Here is a tiny trained network, its code and every weight. The questions are about switching its units off for an input and a target symbol, where a switched-off unit gives its printed mean instead of its output.

import numpy as np


def w(rows, s, z=0):
    codes = np.array(rows[::2]) - 128.0
    scale = np.full(codes.shape[1], s)
    scale[-1] = z or s
    return codes * scale


def softmax(a):
    e = np.exp(a - a.max(-1, keepdims=True))
    return e / e.sum(-1, keepdims=True)


def log_softmax(a):
    a = a - a.max(-1, keepdims=True)
    return a - np.log(np.exp(a).sum(-1, keepdims=True))


def net(x, mask):
    ids = ['ΓΘΦΩαδελξπσ'.index(c) for c in x.split()]
    T = len(ids)
    res = E[ids] + P[:T]
    u = 0
    for l in range(2):
        r = res
        for j in range(3):
            rows = slice(3 * j, 3 * j + 3)
            q, k, v = (r @ M[l][rows].T for M in (Q, K, V))
            z = softmax(np.where(np.tri(T) > 0, q @ k.T / 3**0.5, -1e9)) @ v
            o = O[l][rows]
            res = res + np.where(mask[u + j], z, o[:, -1]) @ o[:, :-1]
        u += 3
    return log_softmax(res[-1] @ U[:, :-1].T + U[:, -1])


Q, K, V, O = {}, {}, {}, {}
E = w([
[254,253,254,2,254,4,254,136,122,2],'Γ',
[204,3,104,53,2,227,166,33,254,243],'Θ',
[252,2,71,106,2,5,3,6,254,240],'Φ',
[58,3,252,247,5,34,33,2,249,229],'Ω',
[253,2,103,253,2,236,2,2,36,253],'α',
[252,221,251,137,221,15,254,253,2,5],'δ',
[2,99,254,253,14,253,77,201,2,254],'ε',
[6,254,43,139,16,6,3,4,3,253],'λ',
[137,251,2,253,2,249,2,253,87,254],'ξ',
[6,242,254,2,252,2,79,248,4,97],'π',
[2,2,2,254,79,10,183,254,240,254],'σ',
],0.0032)
P = w([
[225,197,235,11,2,142,203,45,253,253],'0',
[209,113,251,95,2,15,114,103,102,252],'1',
[171,109,228,136,14,4,105,152,46,245],'2',
[116,71,202,169,81,9,59,179,47,207],'3',
[82,60,170,198,144,18,30,214,37,201],'4',
[43,48,143,237,208,28,7,238,14,211],'5',
[17,20,102,247,238,23,2,242,5,195],'6',
[2,7,61,254,253,16,2,250,2,164],'7',
],0.0032)
Q[0] = w([
[253,254,3,2,254,254,254,5,254,2],'0.h0',
[254,253,254,2,254,254,253,5,252,2],'0.h0',
[254,254,4,2,254,254,254,4,253,2],'0.h0',
[2,2,30,254,2,18,2,162,17,254],'0.h1',
[254,254,200,2,254,251,254,40,248,2],'0.h1',
[95,2,2,254,2,252,2,2,254,254],'0.h1',
[253,254,2,2,246,254,254,2,254,2],'0.h2',
[253,65,2,2,2,254,254,2,254,2],'0.h2',
[41,254,254,2,254,2,254,254,2,2],'0.h2',
],0.0032)
K[0] = w([
[254,85,254,2,2,249,238,2,248,164],'0.h0',
[254,236,254,2,3,203,195,2,112,99],'0.h0',
[254,92,254,2,2,249,236,2,246,163],'0.h0',
[2,2,2,254,222,186,2,254,4,254],'0.h1',
[254,254,254,2,17,125,253,2,252,2],'0.h1',
[2,2,2,254,2,254,3,6,253,254],'0.h1',
[254,140,253,2,2,16,254,2,254,10],'0.h2',
[254,11,251,2,2,231,253,2,254,243],'0.h2',
[103,254,254,2,254,2,254,254,2,2],'0.h2',
],0.0032)
V[0] = w([
[219,253,214,7,38,27,2,2,3,224],'0.h0',
[31,254,71,48,2,121,29,240,47,252],'0.h0',
[114,226,12,163,253,102,22,62,4,15],'0.h0',
[110,2,2,253,4,26,3,225,245,252],'0.h1',
[2,2,250,254,15,42,15,2,8,251],'0.h1',
[144,12,249,252,3,216,2,17,2,254],'0.h1',
[254,13,32,3,15,25,39,2,253,171],'0.h2',
[254,2,69,238,2,252,176,2,252,214],'0.h2',
[12,68,254,2,253,3,246,71,232,4],'0.h2',
],0.0032)
O[0] = w([
[253,190,247,14,143,2,7,44,15,15,218],'0.h0',
[230,254,223,10,106,2,119,251,3,251,186],'0.h0',
[108,172,10,120,253,191,2,81,2,3,81],'0.h0',
[95,22,21,250,22,17,4,242,161,254,212],'0.h1',
[44,36,236,253,45,19,21,32,14,235,255],'0.h1',
[210,33,238,246,13,110,12,55,13,249,226],'0.h1',
[193,7,9,52,3,3,3,7,254,134,163],'0.h2',
[214,17,22,252,2,247,94,14,250,253,121],'0.h2',
[3,32,200,6,249,17,253,83,243,2,93],'0.h2',
],0.0032,0.0055)
Q[1] = w([
[245,163,121,178,3,131,70,30,124,242],'1.h0',
[253,2,232,251,2,22,2,4,47,254],'1.h0',
[6,254,6,4,252,250,254,244,233,2],'1.h0',
[6,254,8,14,254,254,254,244,229,3],'1.h1',
[82,23,77,48,216,36,100,18,237,36],'1.h1',
[171,7,253,249,38,3,3,196,2,253],'1.h1',
[212,253,240,20,233,166,233,178,87,29],'1.h2',
[208,231,251,139,123,72,121,197,9,166],'1.h2',
[152,38,254,254,4,10,3,221,2,254],'1.h2',
],0.0032)
K[1] = w([
[29,205,6,230,35,180,64,136,195,229],'1.h0',
[2,246,30,226,105,113,59,84,121,140],'1.h0',
[254,11,224,44,136,148,188,163,134,135],'1.h0',
[96,194,230,20,97,89,100,14,224,142],'1.h1',
[254,189,251,201,89,251,7,3,3,165],'1.h1',
[83,83,43,223,207,113,166,249,18,70],'1.h1',
[250,220,253,28,98,4,229,123,159,50],'1.h2',
[4,242,254,9,248,2,191,254,9,50],'1.h2',
[2,121,79,128,217,133,76,246,18,156],'1.h2',
],0.0032)
V[1] = w([
[2,253,240,8,225,26,194,7,6,40],'1.h0',
[250,237,3,102,33,139,46,250,218,218],'1.h0',
[26,2,251,250,58,241,213,2,232,190],'1.h0',
[247,254,182,32,253,249,228,251,4,13],'1.h1',
[11,53,2,48,30,13,254,253,254,192],'1.h1',
[16,24,252,36,252,20,246,187,178,5],'1.h1',
[252,20,27,214,43,196,32,3,154,100],'1.h2',
[244,35,22,248,8,241,85,7,161,207],'1.h2',
[238,5,29,3,204,2,6,3,219,11],'1.h2',
],0.0032)
O[1] = w([
[10,252,237,244,204,32,33,2,3,32,55],'1.h0',
[243,252,2,5,113,63,47,254,227,254,180],'1.h0',
[195,3,254,248,2,253,254,25,253,194,151],'1.h0',
[253,199,88,105,5,254,8,224,133,31,1],'1.h1',
[3,245,2,254,114,2,247,254,250,254,105],'1.h1',
[44,29,155,252,2,99,82,201,254,58,61],'1.h1',
[15,29,10,196,236,233,10,76,29,13,129],'1.h2',
[33,102,7,245,209,249,49,68,12,110,136],'1.h2',
[2,2,63,2,247,3,3,213,254,2,108],'1.h2',
],0.0032,0.009)
U = w([
[86,119,207,63,246,57,236,214,56,56,192],'Γ',
[67,125,81,9,36,234,237,116,252,133,179],'Θ',
[16,34,6,6,241,43,12,244,232,117,80],'Φ',
[3,19,222,247,191,93,161,42,223,81,44],'Ω',
[92,15,91,113,251,250,150,63,23,60,82],'α',
[145,50,97,212,4,231,2,251,205,5,243],'δ',
[216,171,234,242,15,250,253,2,85,134,22],'ε',
[2,234,144,165,244,22,2,3,3,43,142],'λ',
[239,253,8,22,181,225,68,254,29,190,64],'ξ',
[254,172,229,3,10,54,250,206,251,160,251],'π',
[16,230,22,254,40,27,254,228,217,253,33],'σ',
],0.0032,0.0026)

Each question gives the input, a string of symbols that net reads in full, and the target symbol t.
The units are the heads (3 rows each of Q, K, V and O). Each row of codes is followed by its name. A weight is (code - 128) times the scale printed after its matrix; where a second scale follows, it is the last column's (O and U).
mask holds one flag per head, layer by layer. A switched-off head (its flag False) gives its mean, the last column of its rows in O, instead of its output. The means were averaged over made-up inputs and are rounded, as every weight is.
A unit's drop is (log p(t) with every unit on - log p(t) with that unit switched off) / (log p(t) with every unit on - log p(t) with every unit switched off).
The circuit of an input: a set's keep is (log p(t) with only the set's units on - log p(t) with every unit switched off) / (log p(t) with every unit on - log p(t) with every unit switched off). Starting from all 6 units, units are removed one at a time, each time the one whose removal leaves the highest keep (on an exact tie, the one counted first), for as long as the keep stays at least 0.8.
circuit, biggest first: the units of the circuit, biggest drop first
most important unit: the unit with the biggest drop
heads that matter: for each layer, one digit per head in row order, 1 if its drop is at least 0.15 and else 0, layers parted by /
input δ α Γ Γ λ ξ α, target ξ: most important unit : 0.h2
input δ Φ Φ ξ ξ ξ α Φ, target ξ: circuit, biggest first : [0.h2, 1.h0, 1.h1]
input λ Φ δ Φ π Φ δ α, target δ: heads that matter : 111 / 010
input δ α δ Ω ξ Φ π Θ, target π: circuit, biggest first : [0.h2, 1.h2]
input σ Γ ε α, target ε: circuit, biggest first : [1.h2, 0.h2, 0.h1]
input Φ Γ Φ δ λ α, target λ: circuit, biggest first : [1.h0, 0.h0]
input Φ ξ Θ, target ξ: circuit, biggest first : [1.h0, 1.h2, 0.h2, 1.h1]
input Ω π Φ Γ δ ξ Ω ε, target ξ: circuit, biggest first : [0.h2, 1.h0, 1.h1, 0.h0]
input Φ σ Γ ε σ, target σ: circuit, biggest first : [1.h1, 0.h0]
input α Γ α Ω Ω, target α: circuit, biggest first : [1.h2, 0.h2, 1.h1]
input Φ ε π λ α σ λ, target σ: circuit, biggest first : [1.h1, 0.h1]
input Φ π Θ Γ Ω, target Ω: circuit, biggest first : [0.h1, 0.h0, 1.h0, 1.h1]
input π π σ α, target σ: circuit, biggest first : [1.h1, 0.h1, 0.h0]
input λ Φ Θ, target λ: most important unit : 1.h2
input ε δ λ Φ, target λ: heads that matter : 100 / 100
input π α α π Θ Γ Φ Φ, target Φ: heads that matter : 111 / 101
input Φ Ω Φ ξ Γ Γ δ α, target δ: circuit, biggest first : [0.h2, 1.h1, 0.h1]
input π Φ Φ Ω, target Ω: heads that matter : 010 / 111
input ε Φ Φ λ π ξ, target π: circuit, biggest first : [1.h2, 0.h2]
input Φ δ π Γ Φ Φ Φ, target Φ: heads that matter : 011 / 101
input δ δ δ λ π, target π: heads that matter : 001 / 011
input Φ α Φ Φ π Φ Ω, target π: most important unit : 0.h2
input δ Φ Φ α Φ, target α: heads that matter : 011 / 111
input ε Φ α Γ Φ, target α: heads that matter : 011 / 011
input ε δ ε Γ Θ σ σ α, target σ: heads that matter : 110 / 010
